Below are the code and all the weights of a small trained network. Each question names an input and a target symbol and asks about switching units off, where a switched-off unit gives its printed mean instead of its output.

import numpy as np


def w(rows, s, z=0):
    codes = np.array(rows[::2]) - 128.0
    scale = np.full(codes.shape[1], s)
    scale[-1] = z or s
    return codes * scale


def f(y):
    return np.maximum(y, 0)


def softmax(a):
    e = np.exp(a - a.max(-1, keepdims=True))
    return e / e.sum(-1, keepdims=True)


def log_softmax(a):
    a = a - a.max(-1, keepdims=True)
    return a - np.log(np.exp(a).sum(-1, keepdims=True))


def net(x, mask):
    ids = ['ΘΛΞγδζημφω'.index(c) for c in x.split()]
    T = len(ids)
    res = E[ids] + P[:T]
    u = 0
    for l in range(2):
        q, k, v = (res @ M[l].T for M in (Q, K, V))
        z = softmax(np.where(np.tri(T) > 0, q @ k.T / 3**0.5, -1e9)) @ v
        res = res + np.where(mask[u], z, O[l][:, -1]) @ O[l][:, :-1]
        u += 1
        y = f(res @ A[l][:, :-1].T + A[l][:, -1])
        res = res + np.where(mask[u : u + 16], y, B[l][:, -1]) @ B[l][:, :-1]
        u += 16
    return log_softmax(res[-1] @ U[:, :-1].T + U[:, -1])


Q, K, V, O, A, B = {}, {}, {}, {}, {}, {}
E = w([
[39,163,115,93],'Θ',
[71,132,138,95],'Λ',
[120,103,108,223],'Ξ',
[90,204,94,202],'γ',
[47,254,107,141],'δ',
[194,213,175,201],'ζ',
[104,112,174,151],'η',
[217,74,148,100],'μ',
[134,114,145,19],'φ',
[201,116,75,123],'ω',
],0.017)
P = w([
[88,2,181,210],'0',
[168,103,76,132],'1',
[215,159,196,109],'2',
[167,117,77,124],'3',
[223,169,198,103],'4',
[168,124,70,123],'5',
[219,173,198,102],'6',
[157,130,65,111],'7',
[219,176,199,103],'8',
[165,135,65,114],'9',
[219,169,201,103],'10',
[157,117,71,126],'11',
],0.0066)
Q[0] = w([
[106,233,180,84],'0.h0',
[81,12,132,2],'0.h0',
[89,135,127,124],'0.h0',
],0.0096)
K[0] = w([
[57,155,20,237],'0.h0',
[16,74,255,85],'0.h0',
[119,102,115,120],'0.h0',
],0.0088)
V[0] = w([
[146,125,132,128],'0.h0',
[183,117,167,100],'0.h0',
[151,104,4,151],'0.h0',
],0.0032)
O[0] = w([
[103,170,132,139,184],'0.h0',
[31,180,155,135,252],'0.h0',
[198,253,89,162,65],'0.h0',
],0.0024,0.00026)
A[0] = w([
[134,112,103,202,103],'0.n0',
[90,135,138,89,124],'0.n1',
[117,182,119,127,152],'0.n2',
[67,71,144,81,94],'0.n3',
[85,68,33,122,135],'0.n4',
[113,112,97,85,139],'0.n5',
[102,128,88,132,89],'0.n6',
[85,160,170,97,91],'0.n7',
[187,129,158,128,147],'0.n8',
[60,137,148,153,2],'0.n9',
[129,144,248,103,111],'0.n10',
[96,144,76,116,66],'0.n11',
[135,195,125,66,84],'0.n12',
[106,144,142,175,155],'0.n13',
[179,86,164,172,130],'0.n14',
[146,153,85,119,93],'0.n15',
],0.013,0.0049)
B[0] = w([
[173,105,103,52,172],'0.n0',
[143,135,85,152,166],'0.n1',
[143,35,65,74,191],'0.n2',
[233,61,74,125,169],'0.n3',
[167,250,144,132,165],'0.n4',
[187,99,142,157,164],'0.n5',
[114,89,125,123,142],'0.n6',
[118,221,102,142,176],'0.n7',
[116,170,109,193,227],'0.n8',
[174,157,69,126,141],'0.n9',
[13,161,37,96,255],'0.n10',
[57,117,87,148,152],'0.n11',
[79,76,182,159,195],'0.n12',
[196,98,171,120,207],'0.n13',
[75,95,94,199,233],'0.n14',
[148,134,96,81,164],'0.n15',
],0.014,0.0051)
Q[1] = w([
[115,162,91,119],'1.h0',
[43,247,173,133],'1.h0',
[145,67,178,126],'1.h0',
],0.015)
K[1] = w([
[158,183,209,146],'1.h0',
[78,226,252,74],'1.h0',
[96,32,6,92],'1.h0',
],0.011)
V[1] = w([
[69,130,252,76],'1.h0',
[167,120,85,166],'1.h0',
[75,124,182,111],'1.h0',
],0.0045)
O[1] = w([
[145,3,62,127,2],'1.h0',
[113,183,176,133,180],'1.h0',
[145,65,83,142,77],'1.h0',
],0.0051,0.0077)
A[1] = w([
[171,129,35,118,103],'1.n0',
[83,200,121,129,32],'1.n1',
[196,170,81,109,97],'1.n2',
[87,129,166,31,123],'1.n3',
[82,71,115,117,175],'1.n4',
[176,123,120,212,226],'1.n5',
[176,132,89,40,160],'1.n6',
[187,201,122,88,160],'1.n7',
[110,1,164,106,27],'1.n8',
[120,64,161,172,2],'1.n9',
[224,197,169,45,95],'1.n10',
[74,161,153,95,236],'1.n11',
[204,142,151,173,115],'1.n12',
[48,131,142,47,93],'1.n13',
[117,210,156,136,110],'1.n14',
[104,166,130,149,188],'1.n15',
],0.0096,0.0039)
B[1] = w([
[99,139,146,168,221],'1.n0',
[149,93,116,145,239],'1.n1',
[60,169,111,113,221],'1.n2',
[163,162,127,148,149],'1.n3',
[90,130,172,149,194],'1.n4',
[171,134,171,91,241],'1.n5',
[90,42,136,126,204],'1.n6',
[98,192,114,85,235],'1.n7',
[153,188,74,188,133],'1.n8',
[94,163,130,102,132],'1.n9',
[172,7,112,130,213],'1.n10',
[121,149,177,128,242],'1.n11',
[161,104,111,180,194],'1.n12',
[190,119,109,164,205],'1.n13',
[155,126,101,100,220],'1.n14',
[129,133,140,115,253],'1.n15',
],0.021,0.0061)
U = w([
[152,103,35,93,49],'Θ',
[119,108,132,50,126],'Λ',
[203,78,151,128,79],'Ξ',
[151,38,144,99,163],'γ',
[78,149,108,49,78],'δ',
[167,89,112,92,97],'ζ',
[109,96,75,202,186],'η',
[99,109,254,7,254],'μ',
[71,88,116,71,69],'φ',
[167,172,96,88,145],'ω',
],0.0089,0.0043)

Each question gives the input, a string of symbols that net reads in full, and the target symbol t.
The units are the heads (3 rows each of Q, K, V and O) and the neurons (one row each of A and B). Each row of codes is followed by its name. A weight is (code - 128) times the scale printed after its matrix; where a second scale follows, it is the last column's (O, A, B and U).
mask holds one flag per unit, layer by layer, with each layer's heads first. A switched-off unit (its flag False) gives its mean, the last column of its rows in O or B, instead of its output. The means were averaged over made-up inputs and are rounded, as every weight is.
A unit's drop is (log p(t) with every unit on - log p(t) with that unit switched off) / (log p(t) with every unit on - log p(t) with every unit switched off).
The circuit of an input: a set's keep is (log p(t) with only the set's units on - log p(t) with every unit switched off) / (log p(t) with every unit on - log p(t) with every unit switched off). Starting from the 12 units with the biggest drops (on a tie, the unit counted first), units are removed one at a time, each time the one whose removal leaves the highest keep (on an exact tie, the one counted first), for as long as the keep stays at least 0.8.
circuit, biggest first: the units of the circuit, biggest drop first
most important unit: the unit with the biggest drop
top k neurons: the k neurons with the biggest drops, biggest first
k most important neurons of layer l: the k neurons of layer l with the biggest drops, biggest first
input η η φ φ γ ω μ ω φ, target ω: circuit, biggest first : (0.n10, 1.n13, 1.n3)
input Λ γ γ δ ζ η ω, target ω: top 2 neurons : (0.n8, 1.n6)
input η η μ φ η μ δ, target η: circuit, biggest first : (0.n2, 1.h0, 1.n5, 1.n0)
input Θ ζ η δ φ Λ Θ η φ, target η: 3 most important neurons of layer 1 : (1.n5, 1.n13, 1.n7)
input Ξ φ Θ ω η μ ω ω Θ, target ω: most important unit : 0.n10
input η η Θ ζ, target ω: circuit, biggest first : (1.n6, 1.n7)
input δ η Λ, target η: circuit, biggest first : (0.n10, 1.n5, 1.n13)
input η η ω η η, target η: circuit, biggest first : (0.n10, 1.n5, 1.n13)
input η Ξ η Θ φ η Θ, target η: top 2 neurons : (0.n0, 1.n5)
input φ ω Θ ω γ, target γ: top 2 neurons : (1.n10, 0.n10)
input γ δ ω η Θ, target η: circuit, biggest first : (1.n5, 1.n13)
input η ω η η η δ φ ω ζ ω φ, target ω: 3 most important neurons of layer 0 : (0.n4, 0.n10, 0.n2)
input φ Θ ω φ ζ φ Θ, target ω: top 3 neurons : (0.n3, 0.n7, 0.n14)
input ω φ η γ ω Θ ω η ζ, target η: top 2 neurons : (0.n10, 0.n2)
input δ φ ω Θ δ η η η ω, target ω: top neuron : (0.n10)
input η η η φ, target γ: circuit, biggest first : (1.n10, 0.n14, 1.n6)
input φ Λ Ξ ζ ω η Λ, target η: 2 most important neurons of layer 0 : (0.n2, 0.n10)
input η μ Λ ζ ω γ δ η ω η ζ, target η: top 2 neurons : (0.n10, 0.n14)
input η η Ξ, target Ξ: 2 most important neurons of layer 0 : (0.n10, 0.n13)
input ω Ξ η δ Ξ, target Ξ: 3 most important neurons of layer 1 : (1.n5, 1.n12, 1.n7)
input ω ω δ φ ζ η η ω η γ, target φ: top 3 neurons : (0.n2, 1.n6, 0.n0)
input δ η φ Θ φ ω ω δ, target η: top 2 neurons : (0.n2, 0.n11)
input ω φ γ ω Λ, target ω: most important unit : 0.n3
